Below is a small trained network, with its code and all its weights. Each question gives an input and a class and asks what happens when units are switched off, that is, made to give their printed mean instead of their output.

import numpy as np


def w(rows, s, z=0):
    codes = np.array(rows[::2]) - 128.0
    scale = np.full(codes.shape[1], s)
    scale[-1] = z or s
    return codes * scale


def norm(h):
    return h / np.sqrt((h * h).mean(-1, keepdims=True) + 1e-5)


def f(y):
    return y / 2 * (1 + np.tanh(0.7978845608 * (y + 0.044715 * y**3)))


def log_softmax(a):
    a = a - a.max(-1, keepdims=True)
    return a - np.log(np.exp(a).sum(-1, keepdims=True))


def net(x, mask):
    res = np.array(x, float).reshape(1, 6) / 4 @ E
    u = 0
    for l in range(3):
        y = f(norm(res) @ A[l][:, :-1].T + A[l][:, -1])
        res = res + np.where(mask[u : u + 10], y, B[l][:, -1]) @ B[l][:, :-1]
        u += 10
    return log_softmax(norm(res)[-1] @ U[:, :-1].T + U[:, -1])


A, B = {}, {}
E = w([
[179,136,132,104,151],'x0',
[173,81,121,203,81],'x1',
[94,154,106,167,253],'x2',
[53,179,241,155,120],'x3',
[177,150,195,140,146],'x4',
[157,45,174,107,191],'x5',
],0.0057)
A[0] = w([
[123,43,127,35,125,112],'0.n1',
[193,92,165,179,198,165],'0.n2',
[224,219,98,2,177,200],'0.n3',
[171,56,137,236,188,231],'0.n4',
[215,157,236,2,146,178],'0.n5',
[239,247,53,167,195,253],'0.n6',
[114,139,218,130,107,131],'0.n7',
[143,108,46,100,102,201],'0.n8',
[52,179,79,109,19,96],'0.n9',
[37,133,75,187,230,163],'0.n10',
],0.0078,0.0017)
B[0] = w([
[56,121,191,153,196,169],'0.n1',
[145,99,42,219,144,196],'0.n2',
[180,42,223,162,113,230],'0.n3',
[117,198,16,253,151,221],'0.n4',
[170,109,122,223,160,229],'0.n5',
[180,165,148,68,189,254],'0.n6',
[171,70,71,208,97,184],'0.n7',
[87,174,211,84,179,196],'0.n8',
[135,144,57,187,40,206],'0.n9',
[103,143,104,20,127,255],'0.n10',
],0.0053,0.0044)
A[1] = w([
[1,217,189,138,143,172],'1.n1',
[186,152,141,79,206,156],'1.n2',
[163,74,234,193,38,110],'1.n3',
[52,84,250,119,41,185],'1.n4',
[145,45,243,91,185,92],'1.n5',
[167,137,201,15,161,94],'1.n6',
[85,96,89,97,204,223],'1.n7',
[111,210,124,65,63,136],'1.n8',
[146,204,93,150,36,255],'1.n9',
[166,85,91,116,84,81],'1.n10',
],0.0079,0.0026)
B[1] = w([
[167,144,97,107,68,225],'1.n1',
[34,54,239,77,19,220],'1.n2',
[104,118,53,175,143,249],'1.n3',
[72,209,47,234,159,217],'1.n4',
[184,56,104,73,99,215],'1.n5',
[137,102,190,167,172,187],'1.n6',
[38,168,1,40,148,231],'1.n7',
[190,206,36,48,50,182],'1.n8',
[158,105,120,65,255,254],'1.n9',
[38,138,121,75,113,132],'1.n10',
],0.0053,0.0042)
A[2] = w([
[126,28,79,95,125,187],'2.n1',
[39,133,49,161,99,227],'2.n2',
[123,103,119,190,87,193],'2.n3',
[212,183,167,113,186,117],'2.n4',
[167,205,157,90,52,219],'2.n5',
[155,122,67,58,148,109],'2.n6',
[26,155,73,192,181,248],'2.n7',
[24,122,1,85,139,181],'2.n8',
[60,97,95,156,157,4],'2.n9',
[199,134,197,104,100,34],'2.n10',
],0.0095,0.002)
B[2] = w([
[78,84,169,50,169,168],'2.n1',
[179,163,107,61,146,214],'2.n2',
[118,93,79,135,196,159],'2.n3',
[156,102,132,151,82,148],'2.n4',
[220,68,95,115,97,155],'2.n5',
[91,104,151,127,182,174],'2.n6',
[215,39,124,119,76,230],'2.n7',
[136,200,123,100,69,255],'2.n8',
[144,171,123,164,121,148],'2.n9',
[172,85,134,199,1,132],'2.n10',
],0.0087,0.0091)
U = w([
[160,212,53,68,47,162],'0',
[164,137,246,174,33,102],'1',
[35,195,183,194,93,3],'2',
[27,192,165,185,92,5],'3',
[29,130,173,67,164,200],'4',
[161,96,101,228,144,204],'5',
],0.012,0.0055)

Each question gives the input, the list of numbers given to net, and the class t.
The units are the neurons (one row each of A and B). Each row of codes is followed by its name. A weight is (code - 128) times the scale printed after its matrix; where a second scale follows, it is the last column's (A, B and U).
mask holds one flag per neuron, layer by layer. A switched-off neuron (its flag False) gives its mean, the last column of its row in B, instead of its output. The means were averaged over made-up inputs and are rounded, as every weight is.
A unit's drop is (log p(t) with every unit on - log p(t) with that unit switched off) / (log p(t) with every unit on - log p(t) with every unit switched off).
The circuit of an input: a set's keep is (log p(t) with only the set's units on - log p(t) with every unit switched off) / (log p(t) with every unit on - log p(t) with every unit switched off). Starting from the 12 units with the biggest drops (on a tie, the unit counted first), units are removed one at a time, each time the one whose removal leaves the highest keep (on an exact tie, the one counted first), for as long as the keep stays at least 0.8.
circuit, biggest first: the units of the circuit, biggest drop first
most important unit: the unit with the biggest drop
k most important neurons: the k neurons with the biggest drops, biggest first
k most important neurons of layer l: the k neurons of layer l with the biggest drops, biggest first
drop of u: that unit's drop, to one decimal
input [4,-1,-1,0,-6,3], class 4: most important unit -> 1.n5
input [-4,-8,2,-2,6,1], class 4: 2 most important neurons of layer 1 -> [1.n5; 1.n2]
input [-3,-7,2,7,-6,8], class 0: circuit, biggest first -> [2.n8; 1.n1]
input [-6,8,8,-1,-4,2], class 0: circuit, biggest first -> [0.n10; 2.n8]
input [2,-3,7,6,-7,6], class 0: circuit, biggest first -> [2.n8; 1.n7]
input [-1,-2,5,-2,4,1], class 4: 2 most important neurons -> [0.n6; 0.n10]
input [8,-4,-7,-6,4,-8], class 5: circuit, biggest first -> [2.n8; 0.n3]
input [4,-2,8,-7,5,-7], class 1: 3 most important neurons of layer 1 -> [1.n2; 1.n9; 1.n3]
input [-1,-6,-8,-8,6,8], class 4: 2 most important neurons of layer 2 -> [2.n1; 2.n7]
input [-3,5,2,-1,5,-4], class 5: 2 most important neurons of layer 2 -> [2.n8; 2.n2]
input [-4,-7,0,2,6,-3], class 5: 2 most important neurons -> [1.n7; 0.n5]
input [8,2,-4,-5,-4,4], class 4: 2 most important neurons of layer 2 -> [2.n1; 2.n7]
input [5,-8,0,2,7,4], class 1: 2 most important neurons of layer 0 -> [0.n4; 0.n9]
input [8,2,-4,1,-1,8], class 5: most important unit -> 0.n5
input [-3,0,-6,-8,5,5], class 4: 2 most important neurons -> [2.n1; 2.n7]
input [5,-5,-5,-3,3,-3], class 5: 3 most important neurons of layer 0 -> [0.n3; 0.n5; 0.n10]
input [7,2,5,-5,5,-5], class 1: 3 most important neurons -> [0.n6; 0.n3; 1.n2]
input [-5,7,8,8,2,-8], class 0: drop of 0.n10 -> 0.2
input [-4,-1,4,3,-5,5], class 0: drop of 2.n8 -> 0.2
input [3,-4,8,7,-8,-1], class 0: drop of 2.n8 -> 0.1
input [7,-8,5,7,6,2], class 1: most important neuron of layer 2 -> [2.n10]
